Here is a tiny trained network, its code and every weight. The questions are about switching its units off for an input and a class, where a switched-off unit gives its printed mean instead of its output.

import numpy as np


def w(rows, s, z=0):
    codes = np.array(rows[::2]) - 128.0
    scale = np.full(codes.shape[1], s)
    scale[-1] = z or s
    return codes * scale


def f(y):
    return np.maximum(y, 0)


def log_softmax(a):
    a = a - a.max(-1, keepdims=True)
    return a - np.log(np.exp(a).sum(-1, keepdims=True))


def net(x, mask):
    res = np.array(x, float).reshape(1, 6) / 4 @ E
    y = f(res @ A[0][:, :-1].T + A[0][:, -1])
    res = res + np.where(mask, y, B[0][:, -1]) @ B[0][:, :-1]
    return log_softmax(res[-1] @ U[:, :-1].T + U[:, -1])


A, B = {}, {}
E = w([
[105,115,186,29,121,207,130,104],'x0',
[62,127,114,105,143,139,58,235],'x1',
[173,1,171,132,123,94,139,164],'x2',
[121,125,130,131,135,128,129,124],'x3',
[140,130,122,124,124,129,126,130],'x4',
[141,125,109,117,128,129,123,125],'x5',
],0.017)
A[0] = w([
[178,71,128,205,94,39,168,104,158],'N0',
[178,70,140,196,122,10,199,96,151],'N1',
[148,132,139,137,165,131,120,128,113],'N2',
[159,139,143,142,115,165,163,29,48],'N3',
[189,160,171,135,134,121,95,142,125],'N4',
[159,135,146,150,93,153,185,23,237],'N5',
[184,174,164,113,112,130,235,16,69],'N6',
[113,100,121,146,127,114,68,163,43],'N7',
[101,247,68,155,123,142,157,84,46],'N8',
[120,169,81,197,159,65,94,155,47],'N9',
[93,178,127,95,116,168,117,137,110],'N10',
[75,179,145,86,166,202,78,148,116],'N11',
[138,97,184,46,110,200,150,102,10],'N12',
[126,104,181,50,132,204,143,102,131],'N13',
[69,101,95,109,111,102,77,211,59],'N14',
[157,27,175,98,129,97,127,174,49],'N15',
[102,211,103,143,120,131,111,81,209],'N16',
[110,111,124,122,150,115,81,167,118],'N17',
[102,167,131,61,149,237,76,168,107],'N18',
[121,129,130,149,107,143,138,131,106],'N19',
[174,95,115,160,124,72,171,122,149],'N20',
[142,172,88,186,173,34,112,163,160],'N21',
[187,138,113,114,114,94,159,160,152],'N22',
],0.012,0.014)
B[0] = w([
[121,170,151,86,152,94,84,58,231],'N0',
[125,175,166,132,131,122,72,57,240],'N1',
[117,144,143,156,130,149,141,120,130],'N2',
[85,107,80,107,98,174,124,163,181],'N3',
[116,119,131,102,139,119,120,123,135],'N4',
[184,118,176,204,177,64,180,141,250],'N5',
[87,96,42,102,85,173,166,210,224],'N6',
[184,93,170,169,161,123,172,149,148],'N7',
[230,66,198,210,190,27,196,151,223],'N8',
[60,79,91,59,47,206,172,177,191],'N9',
[91,182,144,89,116,134,100,101,186],'N10',
[122,182,119,103,100,132,87,60,217],'N11',
[245,64,204,215,207,32,187,165,178],'N12',
[89,91,81,96,74,176,149,204,211],'N13',
[170,92,160,174,149,72,193,198,183],'N14',
[99,83,83,125,117,168,196,253,189],'N15',
[63,90,84,64,74,178,165,214,244],'N16',
[128,107,108,116,107,148,147,153,165],'N17',
[81,191,141,111,117,146,69,70,221],'N18',
[114,133,141,121,153,142,104,147,129],'N19',
[108,153,145,110,179,143,77,101,194],'N20',
[171,82,135,156,149,118,193,233,227],'N21',
[116,125,142,108,152,122,104,97,163],'N22',
],0.011,0.023)
U = w([
[194,96,168,188,181,67,167,167,233],'0',
[79,97,81,115,27,188,156,199,2],'1',
[98,194,150,115,107,133,20,2,171],'2',
],0.014,0.005)

Each question gives the input, the list of numbers given to net, and the class t.
The units are the neurons (one row each of A and B). Each row of codes is followed by its name. A weight is (code - 128) times the scale printed after its matrix; where a second scale follows, it is the last column's (A, B and U).
mask holds one flag per neuron, in row order. A switched-off neuron (its flag False) gives its mean, the last column of its row in B, instead of its output. The means were averaged over made-up inputs and are rounded, as every weight is.
A unit's drop is (log p(t) with every unit on - log p(t) with that unit switched off) / (log p(t) with every unit on - log p(t) with every unit switched off).
The circuit of an input: a set's keep is (log p(t) with only the set's units on - log p(t) with every unit switched off) / (log p(t) with every unit on - log p(t) with every unit switched off). Starting from the 12 units with the biggest drops (on a tie, the unit counted first), units are removed one at a time, each time the one whose removal leaves the highest keep (on an exact tie, the one counted first), for as long as the keep stays at least 0.8.
units of the circuit, in order: the units of the circuit, biggest drop first
unit that matters most: the unit with the biggest drop
top k neurons: the k neurons with the biggest drops, biggest first
drop of u: that unit's drop, to one decimal
input [-8,-4,5,6,1,-8], class 2: units of the circuit, in order -> N1
input [0,0,4,4,-5,1], class 2: top 2 neurons -> N8, N21
input [8,-2,1,-2,1,-2], class 0: top 4 neurons -> N12, N16, N9, N5
input [0,6,3,5,1,2], class 0: top 4 neurons -> N16, N14, N6, N9
input [-2,-3,-8,-1,3,-7], class 0: top 2 neurons -> N8, N5
input [4,0,1,5,-4,-2], class 0: top 2 neurons -> N16, N6
input [0,6,3,-6,-2,-1], class 0: top 3 neurons -> N16, N14, N6
input [-6,-8,5,8,-2,-7], class 2: top 2 neurons -> N1, N0
input [0,-1,1,8,4,4], class 2: top 2 neurons -> N8, N21
input [7,-2,5,6,3,0], class 0: top 2 neurons -> N12, N16
input [8,0,5,-3,5,8], class 0: top 3 neurons -> N12, N16, N6
input [4,0,1,-8,2,-5], class 0: top 4 neurons -> N16, N6, N9, N12
input [-1,6,3,-3,-6,4], class 0: top 3 neurons -> N16, N14, N6
input [2,-5,-1,0,-6,-4], class 1: unit that matters most -> N6
input [7,2,-8,5,-5,-1], class 2: top 2 neurons -> N18, N11
input [4,2,-5,0,0,6], class 2: drop of N18 -> 0.1
input [5,2,-7,-8,-2,3], class 2: drop of N18 -> 0.2
input [-4,-6,2,1,0,-5], class 2: drop of N12 -> 0.0
